Each row is followed by the tier that its hidden value falls in (each part has its own value, ranges and names)
[ -48   53   94  152   53    6 -111  298  191 -177 -121  111  137  -87
  179  163 -183  259  -42 -119   35 -155 -309    0  170   72  134  -60
  117   51   28   45 -279  165   25  -74   34 -295  -10   35 -148 -189
  247  -26  -99  277 -104  313 -191   -5  216  -16] : (90)
[ 307  161 -494  459  310   73  144  266  232  175  189  192  151  -71
   87  309 -219  412   11   83 -286 -342 -464    9  194  131  239   93
  335  192   -9  649 -338  159  134  -97   28 -298  204   61 -196 -104
  289  -69  -71  294 -384  237 -474   -2  418  151] : (90)
[ -37  -56    1  234  135  123   59  -91  -39  -48 -132 -109  133  -92
  -29  -66   39 -210 -120 -144 -174 -122   -5   -7 -101   68   30  182
  144  126  137  118  -54  -43  289    6   51 -196 -149   69  126  -17
    3   12  113   37  206 -124  220  202  211   -9] : (84)
[ 236 -124   67  -20  -47   69   24 -237   48  303   93 -105 -226  -40
 -199   16   29  114   83  206   -8  205  -39  -10   61   70   -8  -71
 -193   93  -50  220  -50    3 -349  -14  -73 -168  133   32  -90  165
  -35  -23   14  119 -260  -35  -68   38  -84 -177] : (107)
[ -67  124  179  171 -147  -84   56  156  196   15   69   76  112 -154
  -29  153    6  193    0  -25  -40 -163 -168 -140  -48   36   47  -53
   42   78   25  175 -138  -52  -83   68  135  -59   42   -3 -118  -97
  137   79   59  248   21  139  -94  -32   40  -45] : (95)
[ 267  -38   18   89  216  229 -116   47  -69    5   23  -63  -24   68
  195  -53 -169    2 -140  -71   54  126 -100  -86  235   63   38   22
   26  255    0  113  -98  387  165 -227  -54 -393 -164 -246   41  144
 -169  -12 -128  130  -45   25  118   75  234   96] : (106)
[ 105  114 -120   -2  171   26  235   42  138  115  -85  -18   50   71
 -233  261  180   94  197   42   -4 -141   32    2  -18  125   58  -16
 -121 -191 -122  -12    1 -159   10 -141  150  348  182  274   92   20
  220  -66  -28  180 -294  -52 -253   23  -87   10] : (92)
[ 151  -49   15  -58  106 -100  233 -174  -24  231   -8   43 -147 -249
 -230  234   38   24  203  102  126  150  369 -164   85  -41   -7   61
 -127   17 -117   78 -186   99  -10 -251  176  205   50   51 -171  104
  -19    5  228  161 -143   96  -88  -41   20   65] : (92)
[-176  117  263  138   39  -45   10 -190   31 -257 -174   16   91 -164
 -238  111  264 -237  -17 -181 -110  -86  126  122  -51  260  -25 -184
 -118 -206  -38  -88  -17 -285  -85  -25  180  145  304  167   34    8
  148  -95   48  -37  219  -27   64   12 -156  -97] : (84)
[-191   58   37  -64  138   62   17 -111   23 -276 -244  -83   86  -75
 -332   33   29  -24 -136 -160    1  -63  231   15 -192  -23  -38  -19
  -43  -32  114 -191  -33 -209  111   32   44  -69  118  237   24  -28
  212  -49  194 -150   41  -29  195  175  -19 -244] : (96)
[ 213   76  -25   54  301   97   91 -181  -78   19   38   58  -75 -127
  -79  238   86 -170   62  -33   38  142  264  -22  271  140  -54 -173
 -179  -55 -229   31 -150  152   70 -432  239  160  333  -83  -54  191
  -86  -82 -112  -16   -8   74   -3 -102  -31  169] : (95)
[  72    7   64  206   53  196   28 -245 -183 -177 -127 -155 -133  117
  -10 -357  -10 -303 -301 -172  -64   30  268  247  -66  141 -110   -9
 -103  219  165   29   98 -144  365  188 -285 -181 -178 -247   70   70
 -132 -137  123 -408  345 -278  363    4   62 -215] : (95)
[ -14  -42   78 -183  157   98  -50 -136   13  -33 -194 -173   64   24
 -306   72  -13   77   37  -27   74   81   26 -263 -166   20  -35  205
   71  115  136  -69   12  191   44 -118 -102 -210 -193  140  119  109
   30  -10  192  176 -100 -170  187  365  176 -111] : (107)
[ 414   80 -282   76  358  108  179 -124  132  145  -14  -52  -46   52
 -231  190  -25  155   82   34 -182  -67 -103   22  -23  257   74  157
   59  118 -102  302  -30  123  -34 -130  -49 -165  149  259   88  141
  145 -188   48  203 -326 -113 -202  191  114  -49] : (95)
[ -95    6  268    9  -95  113  -54  -97   69  -85 -116  -63  -47   64
  -28   -5  171  -88   40  -47  -10   19  -18   12  -11  155 -125 -195
 -300  -96 -136  -87   21 -199 -109 -114  137  100   96    7   57   47
   10    0 -159    4  109   21   35  -41 -147  -59] : (90)
[-137   59   29   18   34  141 -120   24  -26  -99    1  -22  120   58
   -4  -14  -58   77 -113  -59  204  -38    9 -263  105 -209  -60 -151
  -44  -48  128  -95 -131   13  269 -154   10  -57 -161 -233 -125  -14
  -83  240    4   67   62  107  115   84  163  126] : (106)
[-117    7  171  224  -17   94 -132   44 -100 -231 -112  -24   11   36
  101 -124  -21  -11  -96  -63 -112 -104 -120   47  -32  162 -103  -54
 -127  105    2  194   -2 -244  233  -57  -33 -113 -211 -285  -81   -9
  -18    0   54 -142  259   79  133 -112  124   26] : (84)
[ 264  -13  128  -74  176  -91   41   65   59    7 -131   -2   -7 -141
  -42  104  -98   89  142  -57  160   68   13 -124   73   85  113  180
   51  134  -81  -65 -110  291  -43 -154    5 -172 -221  147  -48   13
   -4  -74  224  535 -115   94  -87  118   76   44] : (84)
[ 154 -240    1  -45    4  311  -93 -162 -102  219  -79 -188 -191  116
   55 -247  -11 -160  148  203   59  300   13  -95   26  -38 -145  139
 -192  348  -78   -6  -17  137   38 -196 -100 -141 -219 -107   51  111
 -297  -55  -58  140   23 -107  168   58  111   10] : (107)
[  74  -44  -24  121 -154  117   16  233  111  192  108  -35   22   81
  165 -168 -110  210  -38   99   80  -82 -195 -135   34 -216   69   12
  -46  195   50  104  -93  -70   54   98    8 -168 -265  -91  -98  -94
  -54  189   -1  314 -118  137  -87  -18   83   22] : (106)
[ -39 -193  194   15  117  160  190 -386 -179  242   -9 -159  -19  -85
    5  -48  248 -632 -113 -211  177  206  562  -83  287 -133   23  -49
  -36 -188  140 -294 -113  279  219 -157  208   48   34  -23  145  205
 -272  178 -136 -106  161 -280  385  192    8   61] : (107)
[-266 -134  132 -283  -55  139    3 -173    7  166 -180 -177   31   13
 -279  257  155   53  254  168  216  167  108 -430  -98 -148 -222   19
 -214 -136   25 -180  -60   40  111 -400  142  356 -116   -2   92   60
  -22  171  -53   69  -52  -70  165  193   93   45] : (101)
[ 379  -23  146   54  -76  144  -71  245  -10  -10 -130 -136 -120  105
  370 -224 -168   -1   30   22  336  121 -219  123  157   17  -42  -75
 -255  216 -101 -243    4   73  285  -62 -244   54 -479 -297   47 -190
 -235  -52  -78  427  190   69   25 -188  -50   41] : (95)
[  23  -64  167   18   51   15   81  111  134  -57 -244  -60  -30   37
   52   88   -9   77    0 -127  -19  -83  -64  171   32  206   92   31
  -78  -49  -26  -38  -54    0  -22    1   27 -112  -46  202   84  -54
  262 -128  -89   61 -157   39  -92   29    7 -196] : (96)
[ 230  217   72  109  301 -165  387   51   14  -98 -102   20   80 -128
 -125  251  118 -132 -106 -333   75 -208  362  153   81  187  178  -33
   -8 -256  -28 -116    4  -44  287  -20  185  273   56  153  115   31
  183  -56  167   61  -20  -79  -42  -22 -133    2] : (101)
[ 206  209  -22  235  236  -37  112  229   67 -103   19   45  192  -59
   54  129  -45   45 -125 -217   49 -252 -108   40  140   88  200  -47
  151  -59   53   28  -92   50  249   14   36  -78  -38    3  -15  -76
  106   31   75  294  -33   48  -95   19   66   91] : (107)
[-355   59  442 -154 -114 -135    9  -37    0 -203 -193   73  -22  -21
 -164  103   88   -1   60 -138  192   59  408 -173   -8   82  -82  -28
  -92  -30   77 -195  -66  113  -31  -50   32   82  -63  -81 -153   69
  107  -56  149 -146   68   -6  107  -27   43 -138] : (96)
[  29   33  268  296  -78  -88  240   45  132  -29 -132   -9  -57   34
  143    1  129 -119 -129 -260 -135 -251   13  384   68  344  138  -91
  -72 -170   37   94   -1 -198   30  271    5   -6   16   86   64  -73
  258 -108  -95 -118   37  -86 -117 -117  -90 -233] : (96)
[-422 -140  162   51  -92  152  -75 -128   18 -155 -294  -36  -12  -98
 -177   98  135   -2  -15   30 -222   31   78   41 -152  106 -132  -65
 -227   -5  -12   98 -104 -321  -46 -162  248   70  215  108   66    6
  258  -83 -108 -368   34  124   99  -10   79 -188] : (106)
[  36   48  153  188  -46   -1  -48   74   37 -116 -127   -9   12   72
  111 -115  -10   -9   -4  -76   81 -108 -150  144   99  161   46  -71
  -31   -3   73  -28  -42  -78  111  109 -219  -65 -206 -102  -89 -130
   35  -66   37  182  106   -1  -76  -52   52  -48] : (84)
[-230  170  -23  228   -4   -6  187  -43  212   95   88   80  164   91
 -236  155  245   44   63  -58 -276 -350  -34 -134 -128  144   58   31
  145 -102   80  295  -48 -181 -105  135  161   -6  260  217  -59   63
  251   57   15  -10 -151 -135 -186  128  106  -42] : (92)
[-203  188   98  191   71  108 -143  129  212 -205 -145   20  275  124
   19  150   18   61   79 -162 -125 -273 -419 -263 -128  237  -46  146
  299  140  119  110  -99  234  170  -70  -76 -245 -112    5   44 -100
  128  -26  -60  275  140  -94  -17  244  407   63] : (101)
[ 294  -14 -106  185   96   73  -18  260  133   13  -45    1  -51  -30
  163  -21 -242  300   78   74 -138 -129 -403   -1  -76  100   26  179
  -13  367 -177  336 -114  -42   65  -69   -5 -330 -233   18 -117 -111
   63  -57  116  383  -88  254 -188  -63  174   32] : (101)
[ 229  -94 -112  151  202  -27  204  -51  132  138 -209  -49   -6 -203
 -141  292   64   90  170   56 -178  -98 -173  191    8  256  134  100
  -50 -119 -132  214 -128 -149  -36 -165  142  110  114  382  107  -76
  292 -152   18  283 -225   90 -267   67   20  -42] : (84)
[  69   68   70   99   17  261  -64  -19   40   97   73  -51   59  175
   87  -64  143 -185   18  -10   58   73  -69 -141  155   49  -29 -109
  -56   93  -23  -76  -15  194   17 -143   50   -8   71 -129  131  109
 -194   23 -277  195   30 -139   50   59   51  112] : (106)
[  26  -79   32 -105  113   77 -200  120   99 -210 -351 -126   44   84
 -114  -52 -219  312   34   10   61   -6 -305   16 -124  111   61  205
   85  208  135  -58  -39   90  -12   33 -335 -426 -317  203   10 -121
  222 -183  175  296 -194   34  -31  258  217 -242] : (84)
[-189   31 -121  208  -36  193  134  -14   18   48  -37 -123   65  239
 -157 -122  146   25  -78   37 -270 -266  -31   24 -269   56  -64   80
  -57   56  132  272  124 -448  228  169  -18   48  -61    6  100   33
  143   33   35 -304  -19 -223   71   58   97 -131] : (92)
[-222   55   -3  345 -196   98  -28  116  184  -16   18   -7  151   -6
  -39 -100   67   91  -82   33 -248 -288 -340   70 -173   13   40  -61
   60  100  143  237  -80 -407  -43  299    8 -166  110   95  -76 -192
  204   54   -2   52   51   33  -67   10   63 -173] : (107)
[ 267   25   10  106  112  163  -96  133   71   13   29  -76   69  -66
  111   54 -112  116  -90  -22   62   19 -308  -96  112  -17   49  -92
  -51  117  -64   52 -104  100   74 -181   87 -199  -65  -79   65  -22
  -72   98 -103  383  -31  157    9   58   57   93] : (106)
[ 157   21  190   71   97   37  -44  -55   28  -89  -36  -62  -40  -45
   40  -18  -34  -26  -30 -147  -17  -45 -104 -105  -23  114  -65   -9
 -101   66 -126   84  -30  -10   45 -119   86 -249 -157  -55  -55   67
 -100  100  103  226  149   82   82   57   16   60] : (92)
[  85  -94 -264  107   41  195  116 -219  117  340    6 -168   23   16
 -232  -18   12   21   70  153  -65  -26 -119 -161 -130 -124    5  206
  163  173  211  171 -119   58   89   84 -166 -169  -55  184   33  -38
    2   66   96  221 -141 -225   13  329  251 -107] : (92)
[ 189   14 -158 -173  181  129   -5 -402  107  110  -94 -145  -74  -37
 -542  153    3  186  174  173  -45  153  -18 -298 -257   65 -148  170
  -26  188  -15  147  -25   94 -155 -191 -125 -128   68  243   40  159
   10  -79  246  249 -174 -146   12  377  130 -115] : (90)
[-393   25  217  111 -150   59  148  157   76    5 -133   18  164  114
    5   68  219  -73  -35 -107  -42 -150  181  -38  -10   65   74   22
   23  -60  176  -51  -23  -33  120   66  168  206    6   25  162   -7
  217  -21 -170 -190  -46 -136   28    3  116  -98] : (106)
[-314 -171  342   25  -44  244 -119 -273 -163 -292 -381 -198  -55    7
   17 -173  170 -409 -198 -220  -17  116  255  125  -65   83 -211 -150
 -337 -109   31 -259   32 -274  273 -154  135   76  -87  -98  223   37
  -54   16 -136 -416  420  -64  436   37  -22 -120] : (106)
[ 235  141 -128  290  220   -4   34  369   83   13  124  204  116  -36
  276  153 -108  152   55  -28   68 -192 -227   76  425   65  227 -148
   67  -36 -133  133 -262  118   98 -174  114  -62   97  -81 -251 -102
   87   -7 -133  392 -211  322 -377 -214   99  258] : (84)
[  87 -199  133  -44  184  174  -37  -18  -50  -29 -265  -97  -46 -170
  143  132  -74 -156   19  -75  120  231   75   24  204   50  -15   26
 -114   85  -95 -181 -208  308  170 -397  160  -73  -37   23  126  -10
  -21  -98 -186  105   48  128  162   39  123   15] : (95)
[-241  172  153  -81  -61   24  -50  202   74 -413 -229 -114  203   62
 -205 -163  -39  129 -241 -206  161 -208   64   -3 -296 -154   -8  -77
  -70   -5  204 -373  100 -394  209  275  -77  -45 -191  125   38 -191
  195   64  267   20  140   -1  221  116 -131 -278] : (95)
[  83  183 -222  129   95  144    5  139  119  -76   66  -41  200    9
  -55  -74  -74   91 -106  -43  113 -218 -162 -104  -45 -252   17 -122
   18   23   59 -129  -96 -228  253   60   13  -49  -19   63  -94 -192
   -8  190   99  340   63  101    0   91  -16   55] : (95)
[-148   27   86  -10   34   79  -33  234  -29 -244 -157  -95   91  197
  -87 -131    9  170 -228  -86   42 -160   15  254   -1   17  125 -179
 -182 -158  131 -140  119 -425   55  185  -63  -61  -29   67   36  -24
  284  -37    0 -219 -213   21   36  -38 -173 -267] : (84)
[-175 -155  380   79 -226   55   14  123   38  -47 -163 -124  -45  -53
  109 -100   98  -61 -125  -83  -57  -27  -23  197  -58   53   15 -128
 -283  -38  -22  -62   19 -353  -77  119  203  -27  -33   49   98  -63
  138   38 -115 -116   69   89  134 -127 -196 -246] : (92)
[-347 -168  289  166   43  127 -234 -135  -54 -441 -382 -116   15  -55
  -24 -124  -32  -62 -227 -226 -363 -119 -146  164 -228  289 -107   64
  -64   88   67  213  -20 -315   74    1   37 -500 -110   55   38    9
  222  -84   69 -376  268   83  292  132  189 -245] : (84)
[-476 -175  219   70 -307  197 -191 -211   14  -29 -229  -93  -77    0
  -82  -27  104  -58   79  157  -19  124  -65  -19  -71   15 -252 -148
 -206   40  143    5 -156 -190   14  -54 -102   72   63 -159  -92 -118
   73  -21 -167 -307  196   -7  160  -31  160 -216] : (101)
[  61   93 -152  197  121  283   43 -128   41  155   60  -95   62  211
  -76   64  165 -117   70   67 -139  -70 -158  -93   10  164  -97  -16
    6   58   21  194   12   38  173 -143  -46   72  130  -99  136  104
  -61  -29 -218  -17    0 -271   24  104  166   72] : (101)
[ 215   41 -173  -27  133   36   70   72  127  177   30   37  -20  -94
 -166  231 -117  299  197  199   72   64  -79 -180   47  -22   34   88
   21  211  -73  152 -190  199  -63 -199    1  -35   78   85 -135   -6
   85  -83   86  346 -301  124 -203   34  138    9] : (96)
[-102   63  105    7  208  195  -38 -176 -170 -335 -182  -89  -30   99
 -120  -67  107 -219 -170 -188  -57    3  298   91  -39  151 -180 -164
 -293  -72  -90  -98   94 -270  262 -207  119   64   85 -115   79  169
  -16  -61  -16 -425  224  -53  293  -35  -82  -37] : (95)
[ -42  223  -10  151  274  103   60   -3    7 -188   -2   15  261   30
  -59   87   93 -172 -213 -324   37 -207  143 -153   95   -6   75  -88
  142 -145  119 -113  -65   85  334 -104  167  -43   57  -11   85   67
    4  139   -9   57  101  -76  123  190  126  153] : (106)
[ 303  241 -160  123  175  -23   43  248  210  -10  106   80   46  187
  -35  172 -157  528   21   22  -24 -286 -386  -32   82  185  123  -66
   22  -12  -64  335  -40  -33  -27   -9 -144 -180  -46  -16 -172    3
  227  -11   42  304 -383  146 -410   -9   89   32] : (90)
[ 150  -83  212   29  -28   72 -114  -40 -101  -52 -118 -143 -101  -65
  -18  -32  -22   53    9   91   57  145 -141   51    4  145  -97  -95
 -287   78  -81   73   45 -164   45 -160  -67   23 -200 -212   31   30
  -90  -38   49   97  121   58  130  -83  -71  -36] : (84)
[ 226  -19   68   93  -13  123   -3   67  114  158  115  -85   36  -26
  147  -40  -25   24  -79  -42  126  -18 -208 -106  159 -131   71 -151
 -100  -24  -47  -39 -104   21  -11  -54  132 -156  -77  -17    6  -27
 -126  238 -123  429  -35  124  -23   64  -64   87] : (106)
